Below are the code and all the weights of a small trained network. Each question names an input and a target symbol and asks about switching units off, where a switched-off unit gives its printed mean instead of its output.

import numpy as np


def w(rows, s, z=0):
    codes = np.array(rows[::2]) - 128.0
    scale = np.full(codes.shape[1], s)
    scale[-1] = z or s
    return codes * scale


def norm(h):
    return h / np.sqrt((h * h).mean(-1, keepdims=True) + 1e-5)


def f(y):
    return np.maximum(y, 0)


def softmax(a):
    e = np.exp(a - a.max(-1, keepdims=True))
    return e / e.sum(-1, keepdims=True)


def log_softmax(a):
    a = a - a.max(-1, keepdims=True)
    return a - np.log(np.exp(a).sum(-1, keepdims=True))


def net(x, mask):
    ids = ['ΓΘΣαβεζηφψω'.index(c) for c in x.split()]
    T = len(ids)
    res = E[ids] + P[:T]
    u = 0
    for l in range(2):
        r = norm(res)
        for j in range(2):
            rows = slice(2 * j, 2 * j + 2)
            q, k, v = (r @ M[l][rows].T for M in (Q, K, V))
            z = softmax(np.where(np.tri(T) > 0, q @ k.T / 2**0.5, -1e9)) @ v
            o = O[l][rows]
            res = res + np.where(mask[u + j], z, o[:, -1]) @ o[:, :-1]
        u += 2
        y = f(norm(res) @ A[l][:, :-1].T + A[l][:, -1])
        res = res + np.where(mask[u : u + 4], y, B[l][:, -1]) @ B[l][:, :-1]
        u += 4
    return log_softmax(norm(res)[-1] @ U[:, :-1].T + U[:, -1])


Q, K, V, O, A, B = {}, {}, {}, {}, {}, {}
E = w([
[105,53,119,69],'Γ',
[72,137,76,154],'Θ',
[23,183,78,176],'Σ',
[103,71,138,166],'α',
[68,148,67,147],'β',
[105,145,115,142],'ε',
[72,148,69,151],'ζ',
[120,169,90,51],'η',
[48,173,95,163],'φ',
[254,136,136,181],'ψ',
[41,163,67,185],'ω',
],0.0052)
P = w([
[11,205,41,201],'0',
[2,168,41,189],'1',
[4,143,45,170],'2',
[25,151,51,168],'3',
[43,137,60,157],'4',
[54,139,70,160],'5',
[74,121,88,143],'6',
[87,133,76,137],'7',
[110,114,110,136],'8',
[127,124,105,113],'9',
[135,94,117,109],'10',
[148,97,111,99],'11',
[103,131,88,129],'12',
],0.0015)
Q[0] = w([
[254,162,249,161],'L0H1',
[218,165,154,181],'L0H1',
[107,108,81,119],'L0H2',
[155,126,135,165],'L0H2',
],0.0076)
K[0] = w([
[56,255,46,79],'L0H1',
[24,169,57,83],'L0H1',
[147,121,86,89],'L0H2',
[123,143,101,164],'L0H2',
],0.0068)
V[0] = w([
[88,5,196,203],'L0H1',
[2,128,126,106],'L0H1',
[156,103,74,229],'L0H2',
[85,66,143,100],'L0H2',
],0.0032)
O[0] = w([
[160,176,253,117,223],'L0H1',
[50,142,160,102,250],'L0H1',
[74,140,112,152,195],'L0H2',
[180,140,91,142,138],'L0H2',
],0.004,0.0027)
A[0] = w([
[105,31,156,255,253],'L0N1',
[183,154,199,151,203],'L0N2',
[165,224,178,153,89],'L0N3',
[87,67,146,200,67],'L0N4',
],0.0029,0.00043)
B[0] = w([
[230,254,140,118,250],'L0N1',
[98,157,14,135,164],'L0N2',
[35,108,126,218,199],'L0N3',
[214,231,198,148,228],'L0N4',
],0.0022,0.0012)
Q[1] = w([
[99,143,54,146],'L1H1',
[120,101,129,58],'L1H1',
[215,105,131,167],'L1H2',
[247,37,79,105],'L1H2',
],0.011)
K[1] = w([
[98,150,3,145],'L1H1',
[89,100,143,103],'L1H1',
[51,159,114,182],'L1H2',
[32,108,77,170],'L1H2',
],0.011)
V[1] = w([
[134,87,245,102],'L1H1',
[75,35,209,49],'L1H1',
[161,255,82,14],'L1H2',
[147,48,140,7],'L1H2',
],0.0036)
O[1] = w([
[48,139,102,154,2],'L1H1',
[84,169,114,180,44],'L1H1',
[122,183,44,3,123],'L1H2',
[16,72,119,128,37],'L1H2',
],0.0053,0.0022)
A[1] = w([
[169,145,40,198,177],'L1N1',
[3,32,98,195,154],'L1N2',
[185,29,164,88,252],'L1N3',
[60,71,123,28,143],'L1N4',
],0.0046,0.0016)
B[1] = w([
[150,20,160,127,204],'L1N1',
[235,3,198,80,251],'L1N2',
[221,40,147,216,166],'L1N3',
[71,135,158,125,219],'L1N4',
],0.0059,0.0027)
U = w([
[96,13,214,87,165],'Γ',
[124,113,95,144,18],'Θ',
[91,146,91,161,74],'Σ',
[117,199,217,231,186],'α',
[122,101,48,126,91],'β',
[242,187,110,58,137],'ε',
[127,104,68,139,60],'ζ',
[54,174,85,23,247],'η',
[106,159,107,133,82],'φ',
[158,114,106,152,1],'ψ',
[121,94,31,255,142],'ω',
],0.009,0.0031)

Each question gives the input, a string of symbols that net reads in full, and the target symbol t.
The units are the heads (2 rows each of Q, K, V and O) and the neurons (one row each of A and B). Each row of codes is followed by its name. A weight is (code - 128) times the scale printed after its matrix; where a second scale follows, it is the last column's (O, A, B and U).
mask holds one flag per unit, layer by layer, with each layer's heads first. A switched-off unit (its flag False) gives its mean, the last column of its rows in O or B, instead of its output. The means were averaged over made-up inputs and are rounded, as every weight is.
A unit's drop is (log p(t) with every unit on - log p(t) with that unit switched off) / (log p(t) with every unit on - log p(t) with every unit switched off).
The circuit of an input: a set's keep is (log p(t) with only the set's units on - log p(t) with every unit switched off) / (log p(t) with every unit on - log p(t) with every unit switched off). Starting from all 12 units, units are removed one at a time, each time the one whose removal leaves the highest keep (on an exact tie, the one counted first), for as long as the keep stays at least 0.8.
units of the circuit, in order: the units of the circuit, biggest drop first
unit that matters most: the unit with the biggest drop
k most important neurons: the k neurons with the biggest drops, biggest first
top k neurons in layer l: the k neurons of layer l with the biggest drops, biggest first
which heads matter: for each layer, one digit per head in row order, 1 if its drop is at least 0.15 and else 0, layers parted by /
drop when u is switched off: that unit's drop, to one decimal
input ε α Γ ε ε ε ω α β φ ε ε, target α: which heads matter -> 10 / 00
input ε ψ Γ ε ε Γ Σ Γ Θ ε ε α, target ε: which heads matter -> 10 / 01
input ω ζ ω ε φ ε α ζ, target α: unit that matters most -> L0H1
input ε ε φ Γ ε ε Σ, target Γ: units of the circuit, in order -> [L1N2; L1H2]
input ε ε α ψ Σ ε ω φ, target ε: units of the circuit, in order -> [L1H2; L0H1]
input ε β η Γ ε φ, target Γ: units of the circuit, in order -> [L1H2; L0H1; L1N2]
input ε Γ φ, target Γ: which heads matter -> 00 / 01
input ε Γ α β ω ω ε Θ ε ε ω, target α: 2 most important neurons -> [L1N2; L0N1]
input ε ε β ε ε Γ Γ α ε ω ω Σ ζ, target α: 3 most important neurons -> [L0N1; L0N4; L1N2]
input ε α ω Γ ε η ε ε Σ α ω Θ, target α: 2 most important neurons -> [L0N1; L1N2]
input ε ε ω ω ε ε ε ε ω, target ω: units of the circuit, in order -> [L1H2; L1N2; L0H1; L1N1]
input Σ β ψ ε ε α β ε ε Σ, target ε: which heads matter -> 10 / 10
input ε ε Σ ω ζ β ω ε ω, target ω: units of the circuit, in order -> [L1H2; L0H1; L1N2; L1N1]
input ω ε ε β β φ ε ε, target ε: which heads matter -> 00 / 01
input ε Γ ω α, target α: top neuron in layer 0 -> [L0N1]
input β ω ω Γ ω α ω α ε ε ω, target α: drop when L1N2 is switched off -> 0.2
input Γ ε ε ε Θ ε Σ ε Σ, target Γ: drop when L1N2 is switched off -> 1.1
input Γ β ε ε α ω ε ε η ε ω, target η: drop when L1H2 is switched off -> 0.6
